Below is a small trained network, with its code and all its weights. Each question gives an input and a target symbol and asks what happens when units are switched off, that is, made to give their printed mean instead of their output.

import numpy as np


def w(rows, s, z=0):
    codes = np.array(rows[::2]) - 128.0
    scale = np.full(codes.shape[1], s)
    scale[-1] = z or s
    return codes * scale


def norm(h):
    return h / np.sqrt((h * h).mean(-1, keepdims=True) + 1e-5)


def f(y):
    return y / 2 * (1 + np.tanh(0.7978845608 * (y + 0.044715 * y**3)))


def softmax(a):
    e = np.exp(a - a.max(-1, keepdims=True))
    return e / e.sum(-1, keepdims=True)


def log_softmax(a):
    a = a - a.max(-1, keepdims=True)
    return a - np.log(np.exp(a).sum(-1, keepdims=True))


def net(x, mask):
    ids = ['ΓΘΠΨαβδεζηλμφω'.index(c) for c in x.split()]
    T = len(ids)
    res = E[ids] + P[:T]
    u = 0
    for l in range(2):
        r = norm(res)
        for j in range(3):
            rows = slice(3 * j, 3 * j + 3)
            q, k, v = (r @ M[l][rows].T for M in (Q, K, V))
            z = softmax(np.where(np.tri(T) > 0, q @ k.T / 3**0.5, -1e9)) @ v
            o = O[l][rows]
            res = res + np.where(mask[u + j], z, o[:, -1]) @ o[:, :-1]
        u += 3
        y = f(norm(res) @ A[l][:, :-1].T + A[l][:, -1])
        res = res + np.where(mask[u : u + 12], y, B[l][:, -1]) @ B[l][:, :-1]
        u += 12
    return log_softmax(norm(res)[-1] @ U[:, :-1].T + U[:, -1])


Q, K, V, O, A, B = {}, {}, {}, {}, {}, {}
E = w([
[74,144,166],'Γ',
[176,156,152],'Θ',
[2,153,52],'Π',
[118,166,133],'Ψ',
[202,120,190],'α',
[100,170,140],'β',
[140,98,122],'δ',
[79,161,148],'ε',
[206,128,174],'ζ',
[146,168,129],'η',
[146,95,119],'λ',
[141,87,121],'μ',
[141,116,175],'φ',
[134,103,124],'ω',
],0.02)
P = w([
[168,134,121],'0',
[48,49,150],'1',
[142,242,79],'2',
[122,70,211],'3',
[132,206,59],'4',
[183,247,212],'5',
],0.014)
Q[0] = w([
[74,128,184],'0.h0',
[148,29,99],'0.h0',
[160,167,147],'0.h0',
[179,95,153],'0.h1',
[138,152,230],'0.h1',
[107,161,184],'0.h1',
[98,83,135],'0.h2',
[13,169,1],'0.h2',
[32,106,21],'0.h2',
],0.023)
K[0] = w([
[134,76,113],'0.h0',
[154,194,56],'0.h0',
[129,99,191],'0.h0',
[174,80,145],'0.h1',
[140,102,215],'0.h1',
[116,133,184],'0.h1',
[90,122,131],'0.h2',
[226,246,102],'0.h2',
[170,254,135],'0.h2',
],0.024)
V[0] = w([
[147,200,166],'0.h0',
[134,174,144],'0.h0',
[155,89,141],'0.h0',
[73,163,231],'0.h1',
[154,90,160],'0.h1',
[122,162,158],'0.h1',
[160,136,147],'0.h2',
[130,125,141],'0.h2',
[130,11,173],'0.h2',
],0.011)
O[0] = w([
[145,212,177,131],'0.h0',
[138,167,158,128],'0.h0',
[124,136,88,124],'0.h0',
[151,171,222,241],'0.h1',
[153,162,107,95],'0.h1',
[141,122,166,175],'0.h1',
[105,120,143,126],'0.h2',
[131,122,130,124],'0.h2',
[136,7,74,2],'0.h2',
],0.014,0.0057)
A[0] = w([
[211,143,144,73],'0.n0',
[223,88,194,16],'0.n1',
[234,215,6,71],'0.n2',
[142,192,15,100],'0.n3',
[182,140,121,97],'0.n4',
[156,116,123,3],'0.n5',
[99,142,92,102],'0.n6',
[70,164,80,63],'0.n7',
[109,63,192,108],'0.n8',
[197,147,54,29],'0.n9',
[214,84,121,61],'0.n10',
[183,137,128,66],'0.n11',
],0.017,0.0036)
B[0] = w([
[135,100,181,203],'0.n0',
[61,151,184,254],'0.n1',
[254,101,165,209],'0.n2',
[138,171,45,204],'0.n3',
[144,106,148,146],'0.n4',
[130,129,136,104],'0.n5',
[96,129,92,143],'0.n6',
[80,125,64,201],'0.n7',
[185,139,165,197],'0.n8',
[123,64,148,123],'0.n9',
[157,127,64,179],'0.n10',
[136,107,159,143],'0.n11',
],0.034,0.0048)
Q[1] = w([
[163,182,114],'1.h0',
[57,101,136],'1.h0',
[91,146,125],'1.h0',
[118,42,149],'1.h1',
[151,105,178],'1.h1',
[99,127,107],'1.h1',
[135,255,144],'1.h2',
[145,97,212],'1.h2',
[131,111,95],'1.h2',
],0.027)
K[1] = w([
[183,96,161],'1.h0',
[60,102,101],'1.h0',
[108,87,126],'1.h0',
[41,160,134],'1.h1',
[48,78,172],'1.h1',
[128,178,114],'1.h1',
[2,224,121],'1.h2',
[52,34,176],'1.h2',
[171,128,107],'1.h2',
],0.022)
V[1] = w([
[90,141,137],'1.h0',
[85,11,164],'1.h0',
[241,156,84],'1.h0',
[100,180,61],'1.h1',
[116,160,87],'1.h1',
[161,76,195],'1.h1',
[158,76,151],'1.h2',
[58,183,120],'1.h2',
[163,177,77],'1.h2',
],0.011)
O[1] = w([
[138,95,93,146],'1.h0',
[33,44,148,4],'1.h0',
[144,254,201,142],'1.h0',
[88,38,89,97],'1.h1',
[103,71,103,112],'1.h1',
[171,224,168,162],'1.h1',
[188,188,108,65],'1.h2',
[28,39,96,220],'1.h2',
[126,107,227,143],'1.h2',
],0.0087,0.0046)
A[1] = w([
[198,202,81,200],'1.n0',
[155,122,35,36],'1.n1',
[255,104,95,167],'1.n2',
[210,62,118,106],'1.n3',
[143,105,182,253],'1.n4',
[125,126,114,42],'1.n5',
[115,72,75,56],'1.n6',
[147,178,55,92],'1.n7',
[134,126,124,42],'1.n8',
[169,169,143,99],'1.n9',
[71,193,64,168],'1.n10',
[142,125,128,101],'1.n11',
],0.025,0.0043)
B[1] = w([
[137,96,22,246],'1.n0',
[114,162,29,170],'1.n1',
[139,2,195,197],'1.n2',
[73,130,88,153],'1.n3',
[99,94,72,212],'1.n4',
[129,177,120,120],'1.n5',
[191,112,138,148],'1.n6',
[113,220,138,188],'1.n7',
[127,170,121,118],'1.n8',
[148,146,186,208],'1.n9',
[142,130,220,216],'1.n10',
[131,154,126,126],'1.n11',
],0.043,0.013)
U = w([
[115,148,163,127],'Γ',
[168,92,141,31],'Θ',
[125,104,81,178],'Π',
[153,77,130,92],'Ψ',
[239,177,100,131],'α',
[148,105,111,51],'β',
[127,103,100,112],'δ',
[185,190,164,62],'ε',
[222,98,126,7],'ζ',
[45,183,82,253],'η',
[8,77,108,250],'λ',
[144,109,146,60],'μ',
[120,149,204,215],'φ',
[124,93,96,165],'ω',
],0.013,0.002)

Each question gives the input, a string of symbols that net reads in full, and the target symbol t.
The units are the heads (3 rows each of Q, K, V and O) and the neurons (one row each of A and B). Each row of codes is followed by its name. A weight is (code - 128) times the scale printed after its matrix; where a second scale follows, it is the last column's (O, A, B and U).
mask holds one flag per unit, layer by layer, with each layer's heads first. A switched-off unit (its flag False) gives its mean, the last column of its rows in O or B, instead of its output. The means were averaged over made-up inputs and are rounded, as every weight is.
A unit's drop is (log p(t) with every unit on - log p(t) with that unit switched off) / (log p(t) with every unit on - log p(t) with every unit switched off).
The circuit of an input: a set's keep is (log p(t) with only the set's units on - log p(t) with every unit switched off) / (log p(t) with every unit on - log p(t) with every unit switched off). Starting from the 12 units with the biggest drops (on a tie, the unit counted first), units are removed one at a time, each time the one whose removal leaves the highest keep (on an exact tie, the one counted first), for as long as the keep stays at least 0.8.
circuit, biggest first: the units of the circuit, biggest drop first
unit that matters most: the unit with the biggest drop
k most important neurons: the k neurons with the biggest drops, biggest first
k most important neurons of layer l: the k neurons of layer l with the biggest drops, biggest first
which heads matter: for each layer, one digit per head in row order, 1 if its drop is at least 0.15 and else 0, layers parted by /
input ω Ψ Γ Π Π η, target λ: unit that matters most	0.n8
input Γ Ψ α Ψ Ψ Θ, target φ: circuit, biggest first	0.n1, 0.h2
input Ψ η φ, target λ: which heads matter	011 / 100
input ε η λ Ψ Π δ, target φ: which heads matter	000 / 000
input Ψ Π Ψ, target η: which heads matter	111 / 011
input Ψ Ψ Π Ψ, target φ: which heads matter	000 / 000
input φ Π Ψ λ, target λ: circuit, biggest first	0.n1, 1.n9
input β Ψ μ ω, target φ: 3 most important neurons	1.n0, 0.n8, 0.n1
input Π Ψ Ψ Ψ, target φ: 3 most important neurons	1.n0, 0.n1, 0.n8
input β Ψ β Π Ψ β, target λ: which heads matter	001 / 000
input ε Π Ψ ζ, target λ: which heads matter	000 / 000
input β Ψ β η, target φ: 3 most important neurons of layer 0	0.n1, 0.n8, 0.n7
input Θ β Ψ Π Ψ Ψ, target λ: which heads matter	001 / 000
input Ψ Ψ Π β, target φ: 2 most important neurons	1.n0, 0.n1
input Ψ Π ω Γ, target λ: unit that matters most	1.n4
input β Π β μ, target λ: which heads matter	100 / 000
input Π Ψ Ψ ζ, target φ: 2 most important neurons of layer 1	1.n0, 1.n2
input Π Ψ Θ β, target φ: 2 most important neurons	1.n0, 0.n8
input β Π φ ε, target λ: which heads matter	010 / 101
input ω Ψ Ψ μ, target φ: circuit, biggest first	1.n0
input μ ε β Ψ Ψ δ, target φ: 2 most important neurons	0.n1, 1.n0
